[[106 141 144 109 129]
 [147 106 124 149 112]
 [129 124 127 132 124]
 [148 112 118 147 121]]
=>
[[106 141]
 [147 106]
 [129 124]]

[[120 127 128]
 [138 151 130]
 [136 149 126]]
=>
[[120 127]
 [138 151]
 [136 149]]

[[117 125 129 140 111]
 [117 150 146 140 111]
 [117 146 126 140 124]]
=>
[[117 125]
 [117 150]
 [117 146]]

[[127 114 104]
 [129 111 108]
 [129 111 109]]
=>
[[127 114]
 [129 111]
 [129 111]]

[[152 116 150 149]
 [135 137 143 134]
 [139 147 107 143]
 [150 148 134 133]]
=>
[[152 116]
 [135 137]
 [139 147]]

[[119 109 131 106 106]
 [127 110 123 153 108]
 [110 111 126 140 112]
 [153 118 127 152 129]
 [122 123 108 136 119]]
=>
[[119 109]
 [127 110]
 [110 111]]

[[121 125 128]
 [126 136 132]
 [107 129 144]]
=>
[[121 125]
 [126 136]
 [107 129]]

[[133 103]
 [118 128]
 [123 137]
 [141 143]]
=>
[[133 103]
 [118 128]
 [123 137]]

[[120 126 149 126 134]
 [123 128 110 129 141]
 [119 132 119 125 130]]
=>
[[120 126]
 [123 128]
 [119 132]]
---
[[128 127 130 127 124 131 132 111 130 136]
 [123 132 131 127 119 131 130 105 133 127]
 [130 125 126 129 132 127 127 140 129 130]
 [128 128 128 128 128 128 128 127 128 128]
 [129 122 125 129 132 130 128 142 132 130]
 [127 131 127 130 127 127 127 124 135 121]
 [127 133 130 127 125 123 129 129 120 124]
 [131 130 130 125 130 118 136 119 111 129]]
=>
[[130 136 128 127 130 127 124 131 132 111]
 [133 127 123 132 131 127 119 131 130 105]
 [129 130 130 125 126 129 132 127 127 140]
 [128 128 128 128 128 128 128 128 128 127]
 [132 130 129 122 125 129 132 130 128 142]
 [135 121 127 131 127 130 127 127 127 124]
 [120 124 127 133 130 127 125 123 129 129]
 [111 129 131 130 130 125 130 118 136 119]]

[[133 133 122 130 121 124 131 132 120]
 [130 129 124 134 123 125 126 133 124]
 [125 125 124 131 125 130 126 134 125]
 [119 117 127 139 121 137 126 146 126]
 [124 129 139 107 139 127 126 117 141]
 [122 124 124 136 126 134 123 138 129]
 [136 134 129 133 125 118 130 126 120]
 [125 113 127 140 124 135 124 145 126]]
=>
[[132 120 133 133 122 130 121 124 131]
 [133 124 130 129 124 134 123 125 126]
 [134 125 125 125 124 131 125 130 126]
 [146 126 119 117 127 139 121 137 126]
 [117 141 124 129 139 107 139 127 126]
 [138 129 122 124 124 136 126 134 123]
 [126 120 136 134 129 133 125 118 130]
 [145 126 125 113 127 140 124 135 124]]

[[135 126 126 136 135 122 129 132 128 135 124 136 105 115]
 [123 125 121 138 134 139 125 144 127 121 140 143 133 129]]
=>
[[105 115 135 126 126 136 135 122 129 132 128 135 124 136]
 [133 129 123 125 121 138 134 139 125 144 127 121 140 143]]

[[140 144 135 132 142 117 131 123 135 105 125 129 142]
 [128 137 113 129 126 136 133 109 138 146 147 135 137]
 [147 139 120 146 114 113 124 138 130 125 125 129 143]
 [135 126 118 141 130 141 115 117 148 133 133 108 134]]
=>
[[129 142 140 144 135 132 142 117 131 123 135 105 125]
 [135 137 128 137 113 129 126 136 133 109 138 146 147]
 [129 143 147 139 120 146 114 113 124 138 130 125 125]
 [108 134 135 126 118 141 130 141 115 117 148 133 133]]

[[115 138 116 134 116 138 132 118 121 137 124]
 [138 130 134 138 118 137 130 128 127 149 136]]
=>
[[137 124 115 138 116 134 116 138 132 118 121]
 [149 136 138 130 134 138 118 137 130 128 127]]

[[123 106 118 111]
 [123 148 141 116]
 [115 140 140 130]
 [129 135 133 115]
 [137 123 130 134]
 [136 127 133 117]
 [136 139 135 151]
 [109 103 133 128]
 [134 137 112 126]
 [ 99 140 111 139]]
=>
[[118 111 123 106]
 [141 116 123 148]
 [140 130 115 140]
 [133 115 129 135]
 [130 134 137 123]
 [133 117 136 127]
 [135 151 136 139]
 [133 128 109 103]
 [112 126 134 137]
 [111 139  99 140]]
---
[[141 120 114 128 123]
 [136 132 125 113 120]
 [104 145 154 122 137]
 [135 135 130 121 120]]
=>
[[141 120 114 128 123]
 [136 132 125 113 120]
 [135 135 130 121 120]
 [104 145 154 122 137]]

[[138 121 120 131 144]
 [130 123 144 108 135]
 [115 109 118 132 111]
 [136 126 130 148 129]
 [120 124 115 125 132]
 [118 128 112 123 132]
 [124 137 107 130 130]
 [133 140 148 122 119]
 [127 118 124 135 132]
 [117 134 155 128 142]
 [149 127 137 119 131]
 [137 142 127 127 116]]
=>
[[115 109 118 132 111]
 [127 118 124 135 132]
 [138 121 120 131 144]
 [130 123 144 108 135]
 [120 124 115 125 132]
 [136 126 130 148 129]
 [149 127 137 119 131]
 [118 128 112 123 132]
 [117 134 155 128 142]
 [124 137 107 130 130]
 [133 140 148 122 119]
 [137 142 127 127 116]]

[[132 127 134 130 133 129 133 121 130 133 136 116 150 102]
 [127 131 125 129 124 125 115 124 127 122 129 139 154 120]
 [129 130 125 128 132 123 153 129 123 114 124 119 123 116]]
=>
[[132 127 134 130 133 129 133 121 130 133 136 116 150 102]
 [129 130 125 128 132 123 153 129 123 114 124 119 123 116]
 [127 131 125 129 124 125 115 124 127 122 129 139 154 120]]

[[129 121 109 111 140 140 118 125 129 115 147 123 122 138 130]
 [138 136 131 113 117 147 124 125 139 131 122 119 117 139 127]
 [141 130 138 129 131 131 115 126 140 135 117 127 125 132 129]
 [126 115 136 121 130 136 129 120 126 136 125 125 124 133 142]
 [149 148 119 138 138 120 101 138 149 117 128 132 129 128 106]]
=>
[[126 115 136 121 130 136 129 120 126 136 125 125 124 133 142]
 [129 121 109 111 140 140 118 125 129 115 147 123 122 138 130]
 [141 130 138 129 131 131 115 126 140 135 117 127 125 132 129]
 [138 136 131 113 117 147 124 125 139 131 122 119 117 139 127]
 [149 148 119 138 138 120 101 138 149 117 128 132 129 128 106]]

[[116 130 115 138 112]
 [123 115 122 132 119]
 [121 120 121 130 113]
 [145 131 146 103 139]
 [129 136 130 129 129]
 [139 138 140 111 136]]
=>
[[123 115 122 132 119]
 [121 120 121 130 113]
 [116 130 115 138 112]
 [145 131 146 103 139]
 [129 136 130 129 129]
 [139 138 140 111 136]]

[[120 133 121 124 132 111]
 [109 126 119 149 121 148]
 [138 118 134 133 119 143]
 [111 120 138 150 123 144]
 [146 123 115 104 131 133]
 [133 119 126 111 130 146]]
=>
[[138 118 134 133 119 143]
 [133 119 126 111 130 146]
 [111 120 138 150 123 144]
 [146 123 115 104 131 133]
 [109 126 119 149 121 148]
 [120 133 121 124 132 111]]
---
[[126 125 127]
 [128 119 134]
 [126 155 116]]
=>
[127 119 126]

[[127 121 129 118 153]
 [121 125 137 118 135]]
=>
[153 118]

[[117 128 136]
 [113 111 106]
 [145 132 132]
 [126 128 139]]
=>
[136 111 145]

[[153 120]
 [144 111]]
=>
[120 144]

[[111 150 127 117]
 [108 130 155 144]
 [122 123 151 125]
 [105 156 140 138]
 [131 122 115 105]]
=>
[117 155 123 105]

[[133 136]
 [110 139]
 [151 152]]
=>
[136 110]
